In the rows, 128 means zero.
Two labels a row:
[165 141 156 139 110 123  73 131 117 138 106 152 121 128 139 124 134 129
 128 171 116 147 164 143 123 127 117 141 119 134 128 135 123 108 102 119
 137 158 131 121 148  84  90 139 115 141 137 159 144 120 101 135] | PJ, G
[175 134 182 136 137 186 130 132 112 147 124 137 141 125 132 127 140 131
 130 176 109 115 147 132 120 125 117 145 132 142 124 132 123 119 122 115
 106 137 131 126 149  99 112 118 133 135 112 132 135 138  20 118] | PJ, Z
[155 152 175 113 105 132 141 132 109 137 128 131 126 126 125 134 138 121
 124 209 120 131 197 123 116 113 112 138 124 137 116 124 132 113  91 127
 140 175 123 138 161  91 104 113 130 119 129 155 134 127  23 123] | PJ, G
[160 129 177 115 125 152 125 123 111 141 111 143 129 127 120 139 139 117
  88 209  94 155 180 137 128 125 146 161 137 138 116 121 135 116 104 111
 148 166 136 137 148 115 117 139 143 113 126 162 139 112   4 130] | PJ, G
[161  62 156 132 134 147 141 112 117 139 118 126 123 136 150 122 115 184
 131 190 112 132 169 126 131 106 123 143 122 144 119 118 147 127 117 123
 150 131 130 135 156  76 135 103 137 156 123 142 136 137  65 124] | MG, Z
[173 101 176 191 128 146 122 121 113 155 129 150 142 144 127 146 138 118
 103 181 111 137 160 136 117 127 114 136 124 139 106 137 136 127 114 122
 137 167 127 137 149  77 126 126 137 149 150 148 141 139  44 130] | PJ, G
[187 129 152 147 123 127 119 118 103 117 137 139 125 114 155 143 130 120
 138 140 123 134 195 140 109 119 125 111 133 134 113 132 125 115 132 140
 132 128 127 134 157  66 103 124 121 113 152 127 144 151  36 126] | PJ, G
[186 130 147 128 127 146 134 134 124 138 146 117 108 124 130 135 133 129
 129 152 131 115 161 126 122 112 107 138 137 144 124 131 128 127 104 130
 134 138 127 139 146  89 123 131 124 127 135 136 138 147 104 130] | NG, T
[140 123 170 140 115 141 137 132 113 149 115 138 130 137 134 146 128 128
 117 189 118 143 198 136 116 121 135 128 106 134 110 131 108 152 108 128
 125 152 119 142 148 113 156 118 140 144 131 145 138 139  16 121] | PJ, G
[206 102 169 125 114 153 124 117 117 159 153 126 110 133 124 147 161 117
 126 179  97 122 162 143 121 134 122 142 145 145 124 147 136 126 107 129
 154 135 131 154 137  93 140 121 128 139 130 141 142 148  92 131] | MG, T
[173 153 144 140 126 146 130 127 128 129 115 144 120 122 138 123 134 124
 100 130 112 116 137 107 127 129 125 137 118 133 141 113 128 119 123 107
 108 141 132 141 137  96 106 148 121 130 153 113 143 112  63 134] | Pz, P
[191 116 166 122 127 144 134 128 116 154 132 127 120 128 133 132 123 119
 125 174 115 126 173 149 127 131 120 145 132 146  97 138 120 121 119 147
 148 155 123 143 145  82 129 126 127 115 114 139 139 129  28 126] | PJ, G
[182 143 184 121 121 143 125 126 125 154 138 132 140 154 128 150 138 138
 112 183  95 133 186 125 116 114 115 142 132 139 120 131 108 101 112 125
 148 130 123 129 154 113 112 138 134 123 138 161 145 109  45 118] | PJ, G
[168 151 138 129 125 145 118 115 111 136 135 138 113 101 127 113 125 142
 121 114 117 116 163 118 123 137 133 125 125 142 136 127 129 123 124 116
 125 118 199 131 131 103  91 121 126 121 135 140 166 128  58 115] | PJ, P
[195 116 135 153 133 150 105 138 138 156 146 128 121 112 131 129 134 111
 127 182 123 126 142 149 143 115 107 130 103 139 112 137 136 122 115 134
 153 160 134 145 144  96 155 131 122 123 118 124 120 147 100 123] | MG, T
[183 133 142 142 118 157 119 126  59 135 126 123 144 122 140 115 144 140
 114 130 126 124 155 126 124 136 136 130 135 137 141 122 147 120 122 118
 138 146 125 138 132  70  85 114 141 136 142 148 157 115  68 112] | PJ, P
[195 123 150 145 133 143 123 133 123 150 132 143 117 134 150 128 128 137
 129 155 125 101 142 144 130 116  93 129 115 129 109 120 125 123 113 128
 121 141 124 127 142 114 148 139 119 142 137 117 136 118  48 120] | Pz, T
[188 109 153 114 126 146 118 115 115 143 125 118 120 130 130 136 132 123
 135 153 119 127 165 137 122 134 131 132 119 128 124 126 121 136 125 117
 139 130 141 140 156  98 123 140 132 126 140 107 122 117  38 123] | PJ, G
[194 109 149 111 133 159 104 126 131 144 150 135 106 125  96 132 159 111
 117 137 143 126 149 138 140 120 124 146 128 151 106 134 121 129 110 127
 142 152 130 140 135 100 140 119 119 109 120 122 128 124  90 118] | Pz, T
[216 117 161 143 122 144 124 121 123 148 130 119 141 122 136 118 143 138
 135 157 114 107 151 126 120 119 120 137 130 116 144 128 132 116 131 105
 137 122 111 140 139  81 101 139 150 117 123 142 158 140  69 120] | PJ, Z
[223 132 158  98 121 133 119 129  95 172 135 133 119 145 140 125 125 131
 138 119 123 114 164 150 116 127 120 127 120 114 119 119 131 113 175 204
 138 115 124 148 144  88 146 142 131 143 129 121 144 137  76 112] | PJ, T
[125 146 138 156 139 159 152 133 122 126 127 141 135 131 139 127 130 126
 140 142 142 114 130 133 124 133 117 128 119 149 153 126 141 124 126 119
 122 145 131 140 125  77 100 134 133 134 127 150 125 140  59 134] | PJ, Z
[156 174 159 139 130 161 136 121 114 138  86 133 132 130 126 122 146 133
 161 162 131 124 148 119 121 114 114 128 132 148 133 146 151 124 123 108
 136 108 128 138 150  91 117 117 132 149 148 146 141 137  80 125] | MG, P
[145 151 152 128 137 142 127 137 125 127 117 158 120 130 145 128 131 127
 129 146 147 119 156 112 119 114 128 126 110 125 115 120 141 123 125 117
 135 130 122 123 150  93 115 124 124 127 160 137 116 126  60 119] | Pz, Z
[199 156 162 128 125 151 124 118 107 131 153 144  99 112 133 139 133 110
 137 213 120 119 160 156 123 118 122 120 121 140 106 128 146 122 127 136
 146 182 117 129 145  96 129 138 133 116 113 140 128 112  50 128] | PJ, G
[211 121 159 134 111 113 121 118 126 150 140 134 130 131 137 131 134 138
 146 160 129 123 142 137 122 123 104 122 138 150 129 122 122 116 112 128
 141 127 124 140 157  84 137 136 137 143 138 120  69 139  92 125] | PJ, T
[197 105 154 119 121 147 124 132 143 152 122 140 118 139 129 118 132 130
 132 164 126 126 134 139 144 108  90 112 132 157 125 113 115 129 117  99
 137 125 132 134 134 109 116 134 122 153 117 111 140 119  73 120] | Pz, T
[176 193 162 137 125 167 126 124 112 147 101 135 128 138 129 113 138 138
 142 150 122  98 140 109 116 104 134 134 122 144 145 124 160 112 120 106
 122 110 135 144 137  94  97 125 140 155 140 164 154 144  65 115] | PJ, P
[215 112 187 122 117 155 124 130  98 177 122 131 117 141 127 122 125  95
 137 168  90 129 149 134 117 116  97 135 141 141 123 146 135 122 130 114
 140  91 136 142 132  91 151 146 124 133 122 117 146 151 153 127] | PJ, T
[199  89 159 136 116 154 124 119 118 151 123 124 111 147 129 114 130 119
 126 129 105 123 152 158 133 123 104 142 139 144 116 133 129 122 107 139
 135 122 133 141 117 111 151 131 123 146 132 147 158 141  79  87] | PJ, T
[207 103 163 132 127 156 117 128 109 173 153 132 135 143 126 129 126 113
 153 168 117 114 133 156 127 118  95 125 125 145 107 134 165 120 111 126
 147 114 137 173 124  92 164 133 125 131 115 148 156 142  93 130] | PJ, T
[199 198 154 139  93 150 132 130 113 129 119 144 119 103 139 119 135 116
 132 158 116 103 170 127 128 138 133 146 123 148 128 116 140 120 119 120
 125 142 141 135 138  86  98 134 111 138 137 141 135 143  66 120] | MG, Z
[165 102 170 111 130 172 122 113 113 154 115 151 155 131 136 140 136 130
 138 132 127 129 187 152 126 123 140 141 132 165 115 134 105 105 112 130
 152 106 128 134 152  71 125 104 146 126 145 171 142 131  19 128] | PJ, G
[177 160 176 133 134 150 125 124 113 135 130 136 142 120 127 119 124 130
 147 188 130 112 157 130 105 109 117 141 134 135 141 115 139 104 109 122
 148 134 130 128 144  51 124 130 131 126 155 147 146 134  53 125] | PJ, Z
[156 105 182 145 109 159 133 120 116 150 119 143 149 120 132 138 150 124
 117 204 114 144 178 164 114 128 129 105  92 131 127 109 135 110 107 136
 147 172 126 139 140 102 114 146 140 115 122 168 153 137   4 123] | PJ, G
[151 147 167 113 120 140 130 125 117 143 115 156 126 130 127 135 141 152
 119 193 111 147 202 121 108 121 119 131 123 131  79 134 121 124 108 117
 135 151 107 132 166  76 143 127 140  98 153 140 150 140  52 127] | MG, G
[198 127 156 121 138 162 120 123 125 154 128 134 121 135 129 115 138 129
 142 144 129 102 148 127 122 118 111 130 114 145 128 120 148 131 118 122
 148 109 135 129 179  78 141 150 130 126 133 134 147 127  82 103] | PJ, T
[191 188 139 129 140 204 116 129 117 154 130 135 117 114 120 126 148 121
 149 161 119 112 150 134 125 120 125 133 132 138 120 139 125 125 127 134
  94 132 123 129 169  73 116 135 127 119 140 128 140 113  46 117] | PJ, P
[179 145 165 116 110 132 135 123 107 144 125 139 121 124 125 140 145 110
 120 147 113 122 161 139 114 122 123 128 116 130 106 124 119 117 107 127
 147 145 120 132 171  78 117 146 129 121 143 154 142 152  28 110] | PJ, G
[157 163 154 149 152 173 120 115 116 136 135 126 143 132 125 130 146 108
 133 200 114  99 167 130 117 120 120 142 123 151 112 134 130 102 135 119
 140 158 135 135 156  87 129 114 140  99 147 156 127 129  31 112] | PJ, P
[206 121 166 161 129 157 124 128 116 163 148 118 111 136 132 129 147 130
 138 220 106 118 150 161 119 117 111 137 118 153  95 129 125 114 117 127
 145 162 122 157 123  99 155 119 119 132 131 137 138 151  74 114] | PJ, T
[169 150 181 123 133 164 134 116 109 147 113 136 120 126 140 136 126 130
 144 178 118 123 178 124 118 115 122 142 146 141 124 152 122 114 120 120
 139 133 125 121 151  83 117 126 137 106 157 129 149 135  16 112] | PJ, Z
[199 140 152 127 121 152 123 125 118 163 150 130  96 127 130 128 137 135
 136 212 123 125 145 154 149 114 100 149 119 121  97 146 151 126 110 131
 141 108 166 140 144 139 149 129 108 147 132 125 129 148  89 120] | PJ, T
[213 120 169  99 122 100 120 116 139 188 110 124 106 129 137 129 134 115
 131 184 113 134 170 132 130 113  94 117 141 140 121 130 138 133 117 125
 148 134 110 128 139 100 127 141 112 143 120 145 167 148 109 138] | PJ, T
[232 132 172 133 131 142 140 129 119 150 134 123 123 140 114 127 140 118
 141 186 123 133 169 132 127 112 103 137 131 139 138 145 139 131 133 123
 157 117 134 154 147 124 136 140 134 132 136 142 137 139 119 127] | PJ, T

Two labels a row:
[104 124 118 126 147 126 133 108 138 132 130 143 151 143 133 139 140 118
 130 125 128 119 119 122 125 137 151 143 137 127 131 132 118 114 139 124
 120 132  96 115 104 119 116 115 110 143 101 126 126 112 123 135] | R, (30)
[103 118 111 100 144 112 135 107 124 134 112 122 176 144 109 148 165 135
 140 125 167 121 124 105 105 125 159 145 144 121 114 142 115 115 126 143
 115 137 129 118 110 132 122 117  79 126 142 110 107 116 142 122] | R, (22)
[111 117 132 131 150 119 145  82 117 135 129 146 141 151 154 143 137 126
 120 133 129  97 111 130 124 152 161 149 144 133 138 136 101 109 138 125
 150 133  86 117  79 125 102 134 114 135  89 111 121 125 119 125] | H, (32)
[100 124 111 105 145 123 134 143 144 137 116 119 168 147 124 150 134 122
 135 121 145 150 125 105 113 115 172 140 146 128 109 123 137 115 135 135
 130 147  99 120 133 124 126 121  66 138 108 122 110 108 133 125] | H, (32)
[106 130 118 128 145 124 143 103 133 136 115 125 154 131 125 118 131 127
 124 119 135 123 122  99 138 125 156 140 148 119 127 144 102 122 135 150
 131 133 116 124 112 139 117 137  89 129 101 113 121 114 137 123] | H, (22)
[ 91 142 129 122 148 132 130 139 147 141 112 113 147 122 102 153 137 126
 126 124 150 163 144  73 132 114 176 136 166 114 115 131 111 116 135 132
 141 126 110 126 144 141 138 119  55 145  82 131 131 110 137 129] | H, (32)
[ 99 127 114 112 151 124 136 119 134 140 122 137 156 153 138 147 147 119
 127 109 144 137 127 112 116 117 169 124 124 136 120 134 126 102 133 137
 124 140  84  87 108 126 122 126  65 124  99 119 120 101 124 124] | H, (26)
[108 111 120 110 133 134 135  97 125 125 118 123 147 135 139 135 144 137
 137 107 146 117 116 121 123 130 146 135 132 121 115 148 109 119 134 131
 108 144 117 122 111 133 126 106  98 148  91 116 120 128 141 129] | R, (22)
[108 118 118 107 151 134 134 105 123 118 125 115 163 138 136 142 143 136
 134 111 148 122 122 110 130 129 150 133 132 118 113 148 104 115 119 138
 117 134 111 115 117 133 128 116  84 135 110 123 121 109 141 124] | R, (21)
[106 126 144 149 153 120 151  81 135 132 121 135 129 143 136 131 136 101
 117 105 129  96 112 100 135 139 163 149 148 100 143 148  75 112 135 131
 133 131 106 126  81 139 120 122 104 152  76 117 124 133 132 128] | R, (21)
[108 126 122 124 153 118 137 126 131 139 121 134 150 126 140 136 131 116
 129 116 136 106 127  99 141 121 152 136 144 124 121 139 103 113 148 123
 126 140 107 112 117 133 123 110  84 144 117 124 134 116 129 127] | H, (21)
[105 114 117 115 148 122 148 105 131 135 116 130 157 128 125 124 141 117
 127 112 135 127 119 103 112 133 178 155 139 111 122 136 107 114 132 141
 140 120 101 142 102 136 117 134  75 140  78 120 116 125 136 131] | H, (32)
[118 125 116  96 146 114 151 113 124 127 111 127 168 151 135 140 130 131
 133 126 158 118 127 103 123 121 158 138 126 133 115 135 116 109 135 134
 116 137 106 121 112 131 109 129  85 125 115 120 116 109 128 129] | H, (22)
[103 134 115 123 147 125 131 133 136 137 111 121 161 144 127 150 136 118
 120 128 140 124 126 100 125 128 170 137 160 116 123 124  99 124 129 123
 127 121  78 103 127 142 114 118  86 150  97 132 128 109 144 129] | H, (32)
[109 128 126 129 158 122 138 118 136 131  99 123 155 143 136 139 130 135
 129 121 139 128 127  99 129 130 159 125 141 121 124 139 104 115 127 113
 118 133 120 121 116 133 122 117  99 132 121 128 137 113 133 122] | H, (30)
[100 126 114  96 141 132 129 132 135 132 123 123 174 150 123 157 131 131
 135 120 148 147 136 103 119 105 169 123 137 129 109 132 131 115 127 147
 122 152  99 111 134 124 137 118  65 138 121 126 107  99 117 135] | H, (32)
[108 148 128 121 146 118 140 107 132 129 117 128 144 152 142 142 130 139
 126 115 139 116 126 109 138 106 152 135 141 145 124 143 111 107 138 131
 114 130 106 101 112 146 119 119  84 145 117 123 121 108 125 122] | H, (32)
[109 136 130 145 163 131 143 110 146 133 121 134 154 135 124 140 130 116
 119 120 141 120 128  93 138 136 164 148 170 113 126 151  86 115 140 124
 136 124  94 121 108 141 108 123  87 162  94 119 139 119 136 123] | H, (32)
[112 115 113 113 145 119 136  94 111 123 120 150 165 154 147 141 142 135
 137 101 147 115 115 131 111 130 161 136 119 133 119 128 118 107 131 136
 118 134  99 115  87 121 112 128 105 116  96 116 125 118 128 123] | R, (32)
[107 135 128 121 154 119 145 117 132 135 119 130 155 136 108 138 126 117
 127 132 136 126 120 110 113 140 167 150 142 134 125 125 127 114 136 136
 139 134 100 148 116 136 109 133 108 142 102 121 118 114 108 129] | H, (22)
[105 123 114 116 145 124 143  92 133 131 116 125 165 151 138 138 146 146
 127 124 137 106 131 114 114 127 167 142 138 149 119 139  98 116 130 129
 121 130 105 130  94 138 119 120  82 126  89 115 123 125 139 127] | H, (22)
[101 125 116 100 145 129 128 141 136 133 108 124 167 146 120 150 136 128
 133 134 157 139 136  97 122 112 158 123 138 134 110 133 129 115 131 162
 123 139 104 106 127 148 123 122  75 136 132 128 126 102 138 123] | H, (32)
[116 124 115 128 148 120 129 108 131 117 113 120 156 137 139 160 138 135
 136 114 135 122 110 124 121 132 155 125 132 117 115 130 102 106 121 124
 123 118  99 112  98 135 115 119  98 139  88 124 118 119 134 130] | H, (22)
[116 132 124 125 149 121 148  95 133 125 119 125 150 139 154 135 140 126
 120 118 139 101 116 105 128 132 167 144 140 120 127 146  95 117 131 123
 116 132 114 131  91 140 114 123  98 134  84 125 126 122 129 122] | H, (22)
[ 82 126 106  68 137 117 122 157 137 136 100 114 198 161 126 165 140 145
 139 115 159 178 151 100  98  94 166  82 142 153  96 111 163 116 128 146
 117 137  93 107 147 120 144 104  35 124 157 134  98  90 132 127] | H, (26)
[102 118 111 112 150 123 134  88 137  97 110 127 167 146 147 139 151 133
 131 102 146 114 115 108 134 131 164 124 133 132 113 147  92 105 121 135
 103 132  98 103  96 131 120 131  76 137  97 115 121 108 136 133] | H, (22)
